Each row has a name. Each question is about the rows just above it.

[120 173 160  75 131 134 131] : viv
[ 78  78 116 167 113 155 136] : sizi
[132  78 116 116 116 116 136] : Gosa
The value that sizi holds more than once: : [78]
Repeated in Gosa: : [116]
Repeated in viv: : [131]
Whose row is [132  78 116 116 116 116 136]? : Gosa

[144 125 137 137 139 126 138 119 129 153 137 143 156 120 114 140 129 142
 125 105 123 128 114 114 146 114 106 128 127 114 103 151 135 144 109 125
 134 132 122  99 117 119 129 144 138 119 137 152 128 134 135 133 124 122
 139 125 100 131 107 149] : seru
[137 146 150 202 137 134 112 122 171 167 115 104 181 122  92 189 128  66
 104  88 125 168  98 139 174  85 154  60 136 101 144 136  81 167 156 175
 121 115  94 114 117  95 109 130 133 159 180  96 127 172 142 127  93 111
  65 137 113 130  56 124] : Bupe
[170 147 113 162 142 153 157  79 120 206 141 118 197 150 111 171 146 180
 112  60 143 149  94  59  79  89  97 164 101  99  41 160 176 185  70  79
 112 177 111  44 103 103 117 175 165 116 160 194  98 114 124 166 155 104
 168 157  14 126  29 172] : gisa
[129 133 140 146 131 131 127 122 142 137 132 133 137 120 117 140 137 113
 125 119 122 134 124 132 145 118 125 112 130 120 131 134 116 139 134 137
 129 120 121 137 120 116 127 129 125 133 141 126 132 143 135 128 119 126
 121 124 126 133 114 133] : zikes
[144 157 115 221 124 151 112 143 170 183  20  58 184 159  99 208 144  61
  89  72 151 194  96 118 170  69 191  66 121 108 138 116  93 183 161 182
  96 144  76 118 123  93  94 129 146 169 194  84  20 152 126 146 114  99
  46 172  81 126  20 109] : remud
[153 140 179 162 160 126 135  94 148 113 153 181 200  88  84 162 120 123
 126  84  96 127  94 115 187  95 151 101 138  89  87 178 118 168  99 118
 140 113 115  61  95  98 130 151 138 120 166 170 141 175 162 128 101 117
 113 103  89 151  75 174] : samaf
Which row holds [137 146 150 202 137 134 112 122 171 167 115 104 181 122  92 189 128  66
 104  88 125 168  98 139 174  85 154  60 136 101 144 136  81 167 156 175
 121 115  94 114 117  95 109 130 133 159 180  96 127 172 142 127  93 111
  65 137 113 130  56 124]? : Bupe
Which row holds [144 125 137 137 139 126 138 119 129 153 137 143 156 120 114 140 129 142
 125 105 123 128 114 114 146 114 106 128 127 114 103 151 135 144 109 125
 134 132 122  99 117 119 129 144 138 119 137 152 128 134 135 133 124 122
 139 125 100 131 107 149]? : seru
[129 133 140 146 131 131 127 122 142 137 132 133 137 120 117 140 137 113
 125 119 122 134 124 132 145 118 125 112 130 120 131 134 116 139 134 137
 129 120 121 137 120 116 127 129 125 133 141 126 132 143 135 128 119 126
 121 124 126 133 114 133] is in which row? : zikes
Whose row is [153 140 179 162 160 126 135  94 148 113 153 181 200  88  84 162 120 123
 126  84  96 127  94 115 187  95 151 101 138  89  87 178 118 168  99 118
 140 113 115  61  95  98 130 151 138 120 166 170 141 175 162 128 101 117
 113 103  89 151  75 174]? : samaf

[112 136  95 122  84 136 103 141 122 124  90 100 154 176  96 117 122 138
 116 128 126  69  95 155 133 141 112 141 118 175] -> las
[ 73 147 137 142 183 145 154 124 134 140 138 130 178 128  24  85 135 128
  61 130 154 154 139 126 135 132 143 111 138 136] -> Dor
[107 157  93  94 122 131 168 159 175 168 114  83 164  82 129 168 110 136
 147 124 108 154  92 112 105 157 158  71 168 154] -> Nugo
The row with [ 73 147 137 142 183 145 154 124 134 140 138 130 178 128  24  85 135 128
  61 130 154 154 139 126 135 132 143 111 138 136] is : Dor
Whose row is [112 136  95 122  84 136 103 141 122 124  90 100 154 176  96 117 122 138
 116 128 126  69  95 155 133 141 112 141 118 175]? : las

[125 111 146 125 105 118 125  38 125 119  99 111  84 111 132 119 131 145
 128] -> Nul
[118 138 105 138 143 139 127  20 138 119 177 138 126 132 108 138 110 127
 138] -> zumi
[124 128  80 130 119 121 131 115 164 123 162  93 149 141 121 125  78 135
 122] -> Riva
[135  81  81 140 132 160 105 113 155 125  98 120 106 153 134 131 129 121
 119] -> Vosu
Repeated in Riva: : [121]
Repeated in Vosu: : [81]
[124 128  80 130 119 121 131 115 164 123 162  93 149 141 121 125  78 135
 122] is in which row? : Riva
Where do [125 111 146 125 105 118 125  38 125 119  99 111  84 111 132 119 131 145
 128] appear? : Nul

[ 99 134 153  86] : Vofa
[210 210 141 210] : miz
[181  14 176 129] : nisan
[151 151  81 151] : girar
[131 163 107 131] : fepon
[206  86 103 203] : Med
[160  34 166 119] : Lop
[122 163 163 163] : Guvek
Which value appears more than once in Guvek? : [163]
Repeated in miz: : [210]
Which value appears more than once in fepon? : [131]
The value that girar holds more than once: : [151]
Whose row is [210 210 141 210]? : miz
Whose row is [151 151  81 151]? : girar

[133 106 111 163 114  87  83 102 109 125  57 111 107  51 128  71 125 102
 159 116 121 118 185  44 114 211 114 213 118 118 100 124]  Sud
[140 105 142 129 134  79 107 157 161 133  94 134 149 107 141 121 135  66
 134  66 132 142 119 102 143 124 135 120 136 129 135 107]  Fakiz
[102 128  85 171 104 136 112  96 121 103  80  74  85  77 102 119  92 151
 196  88  89  82 203  50  70 204 109 206 109 124 102  89]  rari
[107 111 112 174 111 111 113 131 114  58  35 105 111  44 111  97 111  78
 161 119 118 117 184  58 119 196 117 240 112 128 119 107]  rovad
[133 106 111 163 114  87  83 102 109 125  57 111 107  51 128  71 125 102
 159 116 121 118 185  44 114 211 114 213 118 118 115 124]  Fosun
[ 79 141  72 196  66 153 126 100 125  78  54  40  77  55  83 131  81 150
 207  83  87  83 205  57  88 215  84 229  71 100  89  62]  tir
[107 111 112 146 111 111 113 131 114 111  35 105 111  44 111  97 111  78
 161 119 118 117 151  58 119 196 117 240 112 128 119 107]  kiles
[133 106 111 163 114  87  83 102 109 125  57 111 107 236 128  71 125 102
  69 116 121 118 185  44 114 211 114 213 118 118 115 124]  Viz
The row with [133 106 111 163 114  87  83 102 109 125  57 111 107  51 128  71 125 102
 159 116 121 118 185  44 114 211 114 213 118 118 115 124] is : Fosun
Whose row is [133 106 111 163 114  87  83 102 109 125  57 111 107 236 128  71 125 102
  69 116 121 118 185  44 114 211 114 213 118 118 115 124]? : Viz

[164 114 122  63 124 164 124 138] = Bez
[164 114 122  63  32 164 136 140] = mufaz
[120  66 156  61  86 204 202 156] = zegu
The value that zegu holds more than once: : [156]
Which value appears more than once in mufaz? : [164]

[136  94  94 163] -> fudo
[204 204  90 149] -> pepeg
[ 87  81 152 152] -> sofun
[114 188 100 142] -> Napun
[ 67  36 170   8] -> pezok
[ 69  36 174   7] -> Zunop
[ 89  82 173 140] -> Kemu
[ 27  23 110  64] -> nupag
[12  7 95 42] -> Lates
The value that fudo holds more than once: : [94]
Which value appears more than once in sofun? : [152]
The value that pepeg holds more than once: : [204]

[219 136 147 146 178 132 157 140 126 134 141 186 133 149 133 146 122] -> rut
[127  92  96  81 109  88 101  91  84  81  77 104  90  90  89  84  81] -> vunu
[223 138 150 146 178 138 161 137 128 178 140 178 135 151 135 146 140] -> Puvak
[219 136 147 146 178 132 157 134 126 134 141 186 133 149 133 146 122] -> Rez
[112 107 111  74  69 110 114 106 112  89  80  59  96 112 107  82  99] -> bup
[219 136 147 146 178 132 157 134 126 134 105  45 123  89 135 101 134] -> Zaga
Repeated in Zaga: : [134]
Which row holds [219 136 147 146 178 132 157 134 126 134 105  45 123  89 135 101 134]? : Zaga
Whose row is [219 136 147 146 178 132 157 134 126 134 141 186 133 149 133 146 122]? : Rez

[160 169 127 121 123 182 173 125 185 118 169 124 117] -> gine
[147 170 135 123 126 123 123 126 186 125 196 132 123] -> ruza
[161 146 161 170 165 161  86 162 109 168 161 164 176] -> Labek
[118 111 107 123 116 107  77 110  80 118  63 109 121] -> Nise
[117 101  89  97 101  78  95  93  75  97  67  89  94] -> Nata
[165  98  47  40  39  93 126  40 111  40 101  51  38] -> zipit
Repeated in zipit: : [40]
Repeated in gine: : [169]
Repeated in Labek: : [161]
Whose row is [118 111 107 123 116 107  77 110  80 118  63 109 121]? : Nise

[124 121 118 117 130 132 121 128  65 122 131  90 123 107 121 106 126 119
 117 110  87 117 156 112 146 152 125 148 127 142 133 125 143 144 168 164
 130 126 129  64 146 129  91 136  92 120 140 135 125 135  96 146 157 130
 160  98 147 153 121] : Gova
[123  99 127 119 105 137 122 135 120 152 120 105 124  92 143  49 131 123
 134 101 166 118 170 109 126 123 107 114 133 156 112 128 115 101 145 170
 142 141 129  74 133 144 105 126 106 117 124 149 124 134 110 190 123 131
 202 136 106 128 148] : togon
[133 117 109 132 135 111 117 107 107 162 134 133 136  89 101  92 133 168
 135 105 165 164 154 138 105 185 146 163 140 119 131 144 117 150  45 147
 101 124 106 163 124 114 129 137 146 112 137 100 125 124 109  93 128 130
  71 139 120  96 118] : gem
[139 123 130 109 109 128 123 115 135 125  93 141 144  59  90 153 136 138
 116 126  99 127 139 128 114 142 132 146 111 122  70 115 133 129 126 117
 106 129 114  89 128 138  60 107 101 138 123 149 146 113 139 163 134 128
 134 118 147 152 140] : mutep
[116 105 121 137 138 137 106 140 159  75 122 159 144 177 247 128 116 133
 131 128 174 115 155 119 111 110 126 131 125 147 174 127 150 110  95 151
 141 134 138 132 113 104 126 106 163 109 135 107 118 117 155 159 134 139
  82 112 125 123 151] : nira
[150 147 144 142 154 121 118  99 106 121 144 114 131 140  94 148 102 124
 146 122 144 122 149 107 164 103 139 141  91 136 157 118 121 142 148 149
 124 126 135 154 147 152  65 118 144 139 135 131 125 126 159 117 132 126
 135 124 114 108 145] : taz
[121 116 105 119 121 144 133 183  86 129 119 133 131  50  56 181 136 134
 129 118  93 127 121 138 141 139 142 157 141 120 108 131 141 157 124 158
 149 104 127 108 128 151  37 112 131  93 123 125 116 147 115 125 125 123
  95 134 124 202 134] : Bop
[142 124 126 120 147 136 144 145 165  88 130 117 126 122  67  91 152 120
 127 129 133 144 162 103 146 118 119 128 145 156  91 112 122 101 153 128
 104 100 136 189 139 113 136 121 133 134 130 130 139 135 156 147 112 129
 146  98 144  57 114] : Sov
[129 133 131 145 119 132 134 122  76 167 108  99  92 119 189 170 145 125
 135 138  98 164 136 105 134 118 147 129 120 144 106 134 133 104 129 167
 119 118 122 180 107 140  81 116  93 104 115 118 120 129 120 170 129 132
  77 110 131  83 109] : nal
[142 120 129 123 153 127 112 103  55 139 103  95 128 130  80 172 106 133
 126 117 134 113 126  94 128 163 106 162 128 125 108 139 141 144 148 140
 118 140 126 157  87 119  97 119 141 111 127 137 140 150 134 118 121 113
  40 119 142 159 159] : mopa
The row with [116 105 121 137 138 137 106 140 159  75 122 159 144 177 247 128 116 133
 131 128 174 115 155 119 111 110 126 131 125 147 174 127 150 110  95 151
 141 134 138 132 113 104 126 106 163 109 135 107 118 117 155 159 134 139
  82 112 125 123 151] is : nira
Whose row is [123  99 127 119 105 137 122 135 120 152 120 105 124  92 143  49 131 123
 134 101 166 118 170 109 126 123 107 114 133 156 112 128 115 101 145 170
 142 141 129  74 133 144 105 126 106 117 124 149 124 134 110 190 123 131
 202 136 106 128 148]? : togon
Which row holds [133 117 109 132 135 111 117 107 107 162 134 133 136  89 101  92 133 168
 135 105 165 164 154 138 105 185 146 163 140 119 131 144 117 150  45 147
 101 124 106 163 124 114 129 137 146 112 137 100 125 124 109  93 128 130
  71 139 120  96 118]? : gem

[219 113 219 219] = vore
[130 231 227 113] = Muri
[219 219 219 219] = gigum
[163 183 219 111] = defek
[135 183 135 135] = kovo
The value that vore holds more than once: : [219]
Repeated in gigum: : [219]
The value that kovo holds more than once: : [135]
Whose row is [219 113 219 219]? : vore

[ 38  38  35 125  96  96 125 121] : diza
[132 145 132 167 132 158 167 132] : zir
[ 23  27  68 123 143  98 133 130] : fafus
[211 197 133  45  87  87  30  32] : sof
Which value appears more than once in sof? : [87]
Whose row is [ 38  38  35 125  96  96 125 121]? : diza
Whose row is [ 23  27  68 123 143  98 133 130]? : fafus
Which row holds [132 145 132 167 132 158 167 132]? : zir
Whose row is [211 197 133  45  87  87  30  32]? : sof

[141 112 150  98 112 112 111 141] -> ras
[224 107 166 181 112 111 173 111] -> Lunab
[181 193 193 193  98 143 152 118] -> sezu
[114 114 150  98 158 114 111 114] -> veg
Repeated in sezu: : [193]
The value that veg holds more than once: : [114]
Repeated in Lunab: : [111]
Which row holds [224 107 166 181 112 111 173 111]? : Lunab

[ 86 221 160 221 153]  nogib
[ 70 164  70 173 163]  san
[ 89  61 205  69 152]  zigu
[176 170  63 210 158]  mukob
[ 73 103 160 179 195]  Rudab
[137 155  81 165 168]  fozas
[177 168  62 212 162]  regof
[ 74 103 160 181 194]  gol
[ 89 103 173 174 194]  tuzo
[ 60   7 198   7   7]  fim
[ 94 146 214  94 146]  kired
The value that fim holds more than once: : [7]
The value that san holds more than once: : [70]
Where do [137 155  81 165 168] appear? : fozas
The row with [ 89 103 173 174 194] is : tuzo
Repeated in nogib: : [221]
Whose row is [ 70 164  70 173 163]? : san

[154 126  14  14  14] = lagiz
[129  84 172 167 135] = dutu
[ 43  96  43 183  73] = Munit
[ 87  85  72  65 177] = pon
Repeated in Munit: : [43]
The value that lagiz holds more than once: : [14]

[204 165 172 216 175 169 169 189 154 168 177 178] : rifo
[177 165 195 159 166 169 223 177 186 168 170 178] : gisil
[200 233 180 233 172 169 164 180 154 168 170 178] : semu
[200 193 180 169 172 169 161 177 172 168 170 169] : vipar
[199 185 183 216 223 209 169 162 165 210 170 176] : Tazor
[199 185 183 216 223 209 169 162 165 168 170 178] : nep
[168 196 180 172 172 169 190 177 184 168 170 178] : menuz
Whose row is [199 185 183 216 223 209 169 162 165 210 170 176]? : Tazor
Repeated in gisil: : [177]
Which row holds [204 165 172 216 175 169 169 189 154 168 177 178]? : rifo

[139 137 138 139 137 136 155 148 131 143 150 140 121 124 132 150 137 130
 140 130 150 118 131 130 142 152 133 141 150 149 125 138 128 134 134 135
 123]  novi
[133 137 143 137 130 144 159 150 138 133 149 146 122 130 134 152 144 136
 142 126 154 116 127 133 147 152 138 147 152 153 129 133 136 139 135 133
 123]  ber
[ 88 102 122 107  85 121 133 125 124 131 122 122  86 101 106 128 129 109
 111  91 131  84  86 101 122 129 112 126 124 127  84 118 116 117 107 103
  86]  kep
[119 126 138 128 114 138 163 149 132 152 148 142 101 116 123 152 142 125
 135 110 156  94 109 120 143 154 129 145 152 153 116 138 126 132 124 123
 103]  ziz
[200 150  80 136 212  80  23  63  80  39  73  76 217 157 141  51  55 128
 114 200  38 232 213 155  74  49 114  63  62  50 144  90 107 101 139 151
 216]  fopo
[ 76  98 129 106  73 127 146 133 131 142 129 128  74  97 104 137 140 109
 112  81 142  71  74  97 129 139 114 134 132 137 106 122 119 121 105 100
  74]  sogas
[ 90 102 120 107  88 119 129 122 121 127 120 119  89 102 106 124 126 108
 110  93 127  87  88 102 119 126 111 123 121 124 107 116 114 115 106 103
  89]  mizi
Whose row is [133 137 143 137 130 144 159 150 138 133 149 146 122 130 134 152 144 136
 142 126 154 116 127 133 147 152 138 147 152 153 129 133 136 139 135 133
 123]? : ber

[142 137 136 133 143 143 140 138 144 142 141 142 141 147 132 139 140 151
 143 144 147 144 140 145 131 140 147 133 133 139 140 154 136 146 133 148
 128 144 129 144 140 142 136 149 142] : mera
[142 137 136 133 143 143 140 138 144 142 141 142 141 147 132 139 140 151
 132 144 147 144 140 145 131 140 147 133 133 139 140 154 136 146 133 148
 128 144 154 144 140 142 136 149 142] : Mupi
[130  38  57  32 123 137 139 101 141 149 135 107 107 194  36  95 108 187
  64 153 176 161  79 139  66  89 203  49  39 121  94 206  79 155  59 139
  36 192 213 139 126 136  86 162 138] : roz
[112  79  88  80 111 118  93 105 118 120 115 103 104 135  81 100 107  93
  93 123 130 126  95 118  94  99 139  85  81 112 100 140 108 122  90 133
  83 139 140  93 112 115  98 122 116] : Mam
Where do [142 137 136 133 143 143 140 138 144 142 141 142 141 147 132 139 140 151
 143 144 147 144 140 145 131 140 147 133 133 139 140 154 136 146 133 148
 128 144 129 144 140 142 136 149 142] appear? : mera
Which row holds [112  79  88  80 111 118  93 105 118 120 115 103 104 135  81 100 107  93
  93 123 130 126  95 118  94  99 139  85  81 112 100 140 108 122  90 133
  83 139 140  93 112 115  98 122 116]? : Mam
Where do [130  38  57  32 123 137 139 101 141 149 135 107 107 194  36  95 108 187
  64 153 176 161  79 139  66  89 203  49  39 121  94 206  79 155  59 139
  36 192 213 139 126 136  86 162 138] appear? : roz

[113 120 113 160 113 212  88] : Ter
[108 111 155 138 131  94 122] : kituv
[141 136 109 146 156 203 104] : rize
[124 124 144 146 145 141 110] : gizo
[108 111 155 138 131 126 116] : voga
[149 140  90  90 173  90  90] : non
[165 153  95 108 108 153 151] : ninu
Which value appears more than once in non? : [90]
The row with [141 136 109 146 156 203 104] is : rize
The value that Ter holds more than once: : [113]
The row with [108 111 155 138 131 126 116] is : voga
The value that gizo holds more than once: : [124]

[110 114 154 203 204] -> por
[111 111 111 111 156] -> Dovug
[ 93  95 113 253 253] -> Rep
[137 138  78  68  64] -> Lazo
[105 104 150 215 215] -> Besam
[125 127  87  70  75] -> tofi
[124 122 124  65  64] -> fulor
Which value appears more than once in Dovug? : [111]
The value that Besam holds more than once: : [215]
Repeated in Rep: : [253]
Repeated in fulor: : [124]

[144 147 135 152] = tatav
[141 151 141 141] = Ser
[146 152 142 152] = Lon
[ 80 114  73 112] = Tez
[ 82 114  75 153] = vuve
[ 50 122  50 119] = ponik
[ 61  61  61 115] = nofi
[47 47 10 47] = gose
[ 82 114  75 112] = gasoz
Which value appears more than once in Ser? : [141]
The value that nofi holds more than once: : [61]
Repeated in Lon: : [152]
The value that gose holds more than once: : [47]
The value that ponik holds more than once: : [50]
Where do [146 152 142 152] appear? : Lon

[126 122  54 101 112  54 128  54 114   1 175  54 131 212 121 124] -> lil
[126 145 134 101 119 145 126  70  97  40 151 127 129 169 131 128] -> Vifu
[124 142 133 119  96 120 126 122 121 130 131 124 128 148 127 128] -> Babot
[122 140 133 119  98 121 126 113 127  93 146 127 128 174 129 127] -> numoz
[125 138 126 129  98 117 125 101 107  92 123 121 123 114 126 119] -> Did
Repeated in lil: : [54]
Whose row is [122 140 133 119  98 121 126 113 127  93 146 127 128 174 129 127]? : numoz
Which value appears more than once in numoz? : [127]

